Below is a small trained network, with its code and all its weights. Each question gives an input and a target symbol and asks what happens when units are switched off, that is, made to give their printed mean instead of their output.

import numpy as np


def w(rows, s, z=0):
    codes = np.array(rows[::2]) - 128.0
    scale = np.full(codes.shape[1], s)
    scale[-1] = z or s
    return codes * scale


def softmax(a):
    e = np.exp(a - a.max(-1, keepdims=True))
    return e / e.sum(-1, keepdims=True)


def log_softmax(a):
    a = a - a.max(-1, keepdims=True)
    return a - np.log(np.exp(a).sum(-1, keepdims=True))


def net(x, mask):
    ids = ['βγζημξστψ'.index(c) for c in x.split()]
    T = len(ids)
    res = E[ids] + P[:T]
    u = 0
    for l in range(3):
        r = res
        for j in range(2):
            rows = slice(2 * j, 2 * j + 2)
            q, k, v = (r @ M[l][rows].T for M in (Q, K, V))
            z = softmax(np.where(np.tri(T) > 0, q @ k.T / 2**0.5, -1e9)) @ v
            o = O[l][rows]
            res = res + np.where(mask[u + j], z, o[:, -1]) @ o[:, :-1]
        u += 2
    return log_softmax(res[-1] @ U[:, :-1].T + U[:, -1])


Q, K, V, O = {}, {}, {}, {}
E = w([
[160,77,181,97,110,169,168,126,148,116],'β',
[77,110,122,205,58,90,225,137,70,59],'γ',
[179,178,124,67,42,32,201,101,118,123],'ζ',
[88,90,123,37,119,206,192,174,82,124],'η',
[170,79,100,136,185,187,115,112,52,53],'μ',
[124,204,135,143,156,184,228,98,89,225],'ξ',
[126,73,125,179,153,126,110,212,85,238],'σ',
[110,132,73,79,83,238,2,86,121,213],'τ',
[116,212,167,146,201,117,85,217,209,45],'ψ',
],0.0088)
P = w([
[163,121,187,92,111,110,134,140,27,132],'0',
[220,149,56,94,76,173,189,207,38,96],'1',
[102,90,216,106,173,117,145,99,110,188],'2',
[102,123,150,125,102,86,79,89,80,119],'3',
[178,188,36,120,63,182,190,220,95,66],'4',
[66,99,176,137,229,123,128,46,173,182],'5',
[70,143,88,151,113,88,41,105,158,119],'6',
[142,189,2,130,89,184,168,214,189,78],'7',
],0.0082)
Q[0] = w([
[173,167,115,32,161,116,187,7,18,174],'L0H1',
[167,141,22,102,3,62,115,117,97,66],'L0H1',
[11,136,211,102,241,123,119,111,173,115],'L0H2',
[176,247,41,194,43,60,149,236,124,43],'L0H2',
],0.0066)
K[0] = w([
[51,113,197,135,1,12,64,69,180,129],'L0H1',
[84,110,212,63,236,180,44,126,228,243],'L0H1',
[31,168,148,182,152,21,141,110,210,55],'L0H2',
[179,58,122,146,240,217,95,20,54,166],'L0H2',
],0.0063)
V[0] = w([
[134,149,169,155,72,87,254,15,175,88],'L0H1',
[144,9,192,21,164,98,93,100,153,148],'L0H1',
[98,185,126,197,197,155,55,208,187,34],'L0H2',
[23,2,91,226,118,253,210,85,44,124],'L0H2',
],0.0053)
O[0] = w([
[27,74,164,103,103,84,227,3,194,95,46],'L0H1',
[154,60,151,3,133,77,108,249,218,185,77],'L0H1',
[3,221,186,31,137,56,59,204,56,114,8],'L0H2',
[91,158,81,249,27,133,204,165,161,46,214],'L0H2',
],0.0051,0.0017)
Q[1] = w([
[100,52,118,42,84,74,81,182,46,138],'L1H1',
[25,86,254,74,195,15,100,47,131,222],'L1H1',
[183,207,77,171,147,154,142,215,139,113],'L1H2',
[207,159,10,179,37,245,200,241,22,141],'L1H2',
],0.007)
K[1] = w([
[145,78,146,91,126,127,54,154,3,128],'L1H1',
[255,46,216,49,25,90,197,152,49,83],'L1H1',
[109,153,84,160,199,108,109,152,242,120],'L1H2',
[15,152,58,190,158,49,89,129,242,207],'L1H2',
],0.0058)
V[1] = w([
[149,61,134,232,202,85,34,150,161,40],'L1H1',
[123,192,146,197,178,137,170,119,201,195],'L1H1',
[101,98,107,136,26,114,180,119,67,220],'L1H2',
[161,156,116,77,181,124,171,90,171,2],'L1H2',
],0.006)
O[1] = w([
[109,143,217,169,14,110,63,129,65,153,6],'L1H1',
[193,240,155,114,126,98,66,101,131,138,74],'L1H1',
[28,141,69,118,126,70,134,130,140,174,199],'L1H2',
[143,131,207,116,83,150,128,73,104,1,121],'L1H2',
],0.0071,0.0021)
Q[2] = w([
[106,27,197,100,174,44,23,2,124,214],'L2H1',
[131,181,211,219,215,69,249,192,76,57],'L2H1',
[79,103,135,106,54,67,80,137,129,156],'L2H2',
[147,37,63,198,204,230,184,108,126,185],'L2H2',
],0.0062)
K[2] = w([
[219,119,74,99,121,123,230,206,63,98],'L2H1',
[57,128,255,165,143,20,102,62,105,138],'L2H1',
[78,160,150,146,170,136,81,148,190,127],'L2H2',
[175,130,97,69,71,87,126,96,169,190],'L2H2',
],0.0083)
V[2] = w([
[191,169,77,112,104,162,125,216,137,118],'L2H1',
[206,70,234,191,184,3,204,126,55,163],'L2H1',
[96,193,148,137,42,37,149,183,197,46],'L2H2',
[148,190,195,61,142,172,56,144,149,140],'L2H2',
],0.0051)
O[2] = w([
[194,48,180,109,196,124,142,123,154,34,187],'L2H1',
[149,89,99,117,53,10,26,2,147,202,125],'L2H1',
[158,28,155,62,121,98,150,174,198,154,22],'L2H2',
[98,95,46,101,157,175,219,72,158,167,1],'L2H2',
],0.0056,0.0029)
U = w([
[77,174,238,69,190,97,85,165,62,135,219],'β',
[169,72,160,221,157,84,78,158,119,173,47],'γ',
[69,146,143,202,100,149,164,21,96,152,178],'ζ',
[166,35,178,124,139,125,179,123,255,126,252],'η',
[49,95,86,143,60,102,132,136,79,61,48],'μ',
[175,159,21,77,121,95,124,60,186,86,94],'ξ',
[151,125,39,115,99,153,27,136,158,213,107],'σ',
[87,95,114,118,153,141,191,228,125,115,14],'τ',
[215,147,203,175,91,157,85,92,49,77,147],'ψ',
],0.006,0.0024)

Each question gives the input, a string of symbols that net reads in full, and the target symbol t.
The units are the heads (2 rows each of Q, K, V and O). Each row of codes is followed by its name. A weight is (code - 128) times the scale printed after its matrix; where a second scale follows, it is the last column's (O and U).
mask holds one flag per head, layer by layer. A switched-off head (its flag False) gives its mean, the last column of its rows in O, instead of its output. The means were averaged over made-up inputs and are rounded, as every weight is.
A unit's drop is (log p(t) with every unit on - log p(t) with that unit switched off) / (log p(t) with every unit on - log p(t) with every unit switched off).
The circuit of an input: a set's keep is (log p(t) with only the set's units on - log p(t) with every unit switched off) / (log p(t) with every unit on - log p(t) with every unit switched off). Starting from all 6 units, units are removed one at a time, each time the one whose removal leaves the highest keep (on an exact tie, the one counted first), for as long as the keep stays at least 0.8.
units of the circuit, in order: the units of the circuit, biggest drop first
unit that matters most: the unit with the biggest drop
heads that matter: for each layer, one digit per head in row order, 1 if its drop is at least 0.15 and else 0, layers parted by /
drop when u is switched off: that unit's drop, to one decimal
input μ σ ψ γ ζ, target ψ: units of the circuit, in order	L1H2
input τ β ζ μ ξ, target ξ: units of the circuit, in order	L1H1; L0H2
input μ μ ζ β, target η: units of the circuit, in order	L0H1; L0H2; L2H1
input η μ τ σ ζ, target τ: heads that matter	10 / 01 / 10
input ψ σ σ ξ ξ, target σ: units of the circuit, in order	L1H2; L2H1
input μ σ μ σ μ, target σ: units of the circuit, in order	L1H2; L0H1
input γ β τ γ ζ τ, target η: heads that matter	10 / 10 / 11
input ζ τ μ γ ψ ψ ψ η, target ψ: units of the circuit, in order	L1H2; L1H1
input β ζ ζ, target η: units of the circuit, in order	L0H1; L0H2; L1H1
input ψ γ τ ζ τ, target τ: units of the circuit, in order	L2H1; L1H2
input ζ μ σ ζ σ η, target η: heads that matter	11 / 00 / 00
input ζ τ ζ σ η η, target η: units of the circuit, in order	L0H2; L2H1
input ζ μ ψ σ τ, target ψ: heads that matter	00 / 11 / 10
input σ ψ β, target β: unit that matters most	L0H2
input ζ ξ μ, target η: heads that matter	11 / 10 / 00
input β ψ ζ, target η: units of the circuit, in order	L0H1; L2H2
input σ μ η γ β η τ ξ, target τ: heads that matter	00 / 00 / 10
input σ γ γ γ ξ, target ξ: units of the circuit, in order	L1H1; L2H1
input ξ τ μ η γ β σ μ, target σ: heads that matter	10 / 01 / 10
input ξ μ τ ζ τ ξ, target η: unit that matters most	L0H2
input ψ ζ β β, target η: heads that matter	10 / 00 / 10
input σ μ τ η ζ μ, target η: units of the circuit, in order	L0H2; L2H1; L2H2; L0H1
input ζ τ ζ σ ψ σ, target β: drop when L1H1 is switched off	-0.1
input ψ ξ τ β β, target τ: drop when L0H1 is switched off	0.1
input μ σ τ μ ξ, target τ: drop when L1H2 is switched off	0.2
input ζ τ σ σ ψ β, target β: drop when L1H1 is switched off	0.0
input τ ζ β μ ξ σ, target η: unit that matters most	L2H1
